Below are the code and all the weights of a small trained network. Each question names an input and a class and asks about switching units off, where a switched-off unit gives its printed mean instead of its output.

import numpy as np


def w(rows, s, z=0):
    codes = np.array(rows[::2]) - 128.0
    scale = np.full(codes.shape[1], s)
    scale[-1] = z or s
    return codes * scale


def f(y):
    return y / 2 * (1 + np.tanh(0.7978845608 * (y + 0.044715 * y**3)))


def log_softmax(a):
    a = a - a.max(-1, keepdims=True)
    return a - np.log(np.exp(a).sum(-1, keepdims=True))


def net(x, mask):
    res = np.array(x, float).reshape(1, 8) / 4 @ E
    y = f(res @ A[0][:, :-1].T + A[0][:, -1])
    res = res + np.where(mask, y, B[0][:, -1]) @ B[0][:, :-1]
    return log_softmax(res[-1] @ U[:, :-1].T + U[:, -1])


A, B = {}, {}
E = w([
[196,95,168,122,99,144,36,158],'x0',
[224,98,210,133,173,93,137,35],'x1',
[109,120,186,77,172,27,160,177],'x2',
[122,120,92,27,125,186,161,109],'x3',
[151,144,222,147,142,195,158,215],'x4',
[216,254,99,124,104,108,158,173],'x5',
[94,142,178,154,9,109,189,106],'x6',
[118,62,100,90,166,155,184,104],'x7',
],0.0084)
A[0] = w([
[141,104,84,100,86,147,107,123,95],'n1',
[104,132,72,102,226,49,101,109,203],'n2',
[147,123,73,61,142,201,199,97,192],'n3',
[52,121,118,174,134,103,148,111,220],'n4',
[89,157,86,181,51,164,122,131,159],'n5',
[181,89,148,123,177,209,66,159,159],'n6',
[99,164,124,143,73,189,121,144,167],'n7',
[185,152,153,168,73,139,108,137,246],'n8',
[102,149,171,122,158,131,161,130,124],'n9',
[245,129,138,107,113,78,103,185,159],'n10',
[86,70,95,73,166,171,40,217,244],'n11',
[134,63,203,111,144,55,133,100,197],'n12',
[125,195,122,99,76,115,88,128,116],'n13',
[133,141,84,117,160,165,190,131,220],'n14',
[112,123,97,60,207,127,58,95,156],'n15',
[114,42,131,180,159,161,161,117,253],'n16',
[133,183,88,104,181,152,203,220,182],'n17',
],0.011,0.0038)
B[0] = w([
[107,92,68,140,135,148,114,97,161],'n1',
[124,212,204,118,184,198,186,20,217],'n2',
[117,94,92,70,50,112,133,185,222],'n3',
[55,167,154,142,106,110,190,156,178],'n4',
[85,170,19,167,165,179,125,122,203],'n5',
[142,68,144,92,118,123,120,213,208],'n6',
[99,126,37,110,226,156,165,71,189],'n7',
[152,103,77,140,114,155,97,164,205],'n8',
[148,102,109,141,130,111,150,130,144],'n9',
[172,170,131,229,169,60,80,161,200],'n10',
[134,60,141,2,107,209,107,180,247],'n11',
[161,167,153,132,108,58,125,92,199],'n12',
[119,113,26,208,158,106,67,109,171],'n13',
[86,142,138,94,65,142,168,171,189],'n14',
[183,162,193,100,72,223,143,71,207],'n15',
[138,120,141,52,107,122,192,94,201],'n16',
[104,168,196,143,121,81,194,164,212],'n17',
],0.0091,0.013)
U = w([
[181,133,149,115,131,163,142,51,84],'0',
[57,108,76,137,146,169,59,132,74],'1',
[220,107,151,129,130,70,65,144,100],'2',
[142,83,134,9,38,175,153,156,238],'3',
[85,128,203,110,173,118,155,99,6],'4',
[103,138,143,182,116,60,199,135,208],'5',
],0.013,0.0016)

Each question gives the input, the list of numbers given to net, and the class t.
The units are the neurons (one row each of A and B). Each row of codes is followed by its name. A weight is (code - 128) times the scale printed after its matrix; where a second scale follows, it is the last column's (A, B and U).
mask holds one flag per neuron, in row order. A switched-off neuron (its flag False) gives its mean, the last column of its row in B, instead of its output. The means were averaged over made-up inputs and are rounded, as every weight is.
A unit's drop is (log p(t) with every unit on - log p(t) with that unit switched off) / (log p(t) with every unit on - log p(t) with every unit switched off).
The circuit of an input: a set's keep is (log p(t) with only the set's units on - log p(t) with every unit switched off) / (log p(t) with every unit on - log p(t) with every unit switched off). Starting from the 12 units with the biggest drops (on a tie, the unit counted first), units are removed one at a time, each time the one whose removal leaves the highest keep (on an exact tie, the one counted first), for as long as the keep stays at least 0.8.
units of the circuit, in order: the units of the circuit, biggest drop first
unit that matters most: the unit with the biggest drop
top k neurons: the k neurons with the biggest drops, biggest first
drop of u: that unit's drop, to one decimal
input [5,3,7,-7,-2,-2,5,7], class 2: unit that matters most => n17
input [-8,7,-2,-7,6,5,-5,-6], class 2: top 2 neurons => [n4 n8]
input [-1,3,6,4,-8,4,-4,6], class 0: top 3 neurons => [n2 n11 n15]
input [-6,0,4,4,-4,4,8,3], class 5: top 2 neurons => [n11 n15]
input [-6,-2,-1,-4,-1,3,6,-1], class 5: top 3 neurons => [n11 n4 n1]
input [3,1,6,-6,-8,-6,-3,1], class 0: units of the circuit, in order => [n15 n2]
input [-2,2,5,7,-8,6,-6,-1], class 0: top 2 neurons => [n2 n15]
input [0,6,-6,-5,8,-2,-8,1], class 3: top 3 neurons => [n16 n6 n13]
input [-6,-7,1,-4,1,-2,3,-6], class 5: top 3 neurons => [n4 n11 n8]
input [-7,-1,3,4,8,8,-4,2], class 5: top 2 neurons => [n17 n11]
input [7,1,-8,5,-3,-3,6,-3], class 1: drop of n8 => 0.0
input [-3,1,7,-1,-5,2,4,-2], class 5: drop of n15 => 0.1
input [-8,-3,1,-5,8,-8,3,-3], class 5: drop of n11 => 0.2
input [6,-3,2,-8,-5,7,8,-8], class 1: unit that matters most => n5
input [-6,8,2,0,6,-8,7,-5], class 5: drop of n11 => 0.3
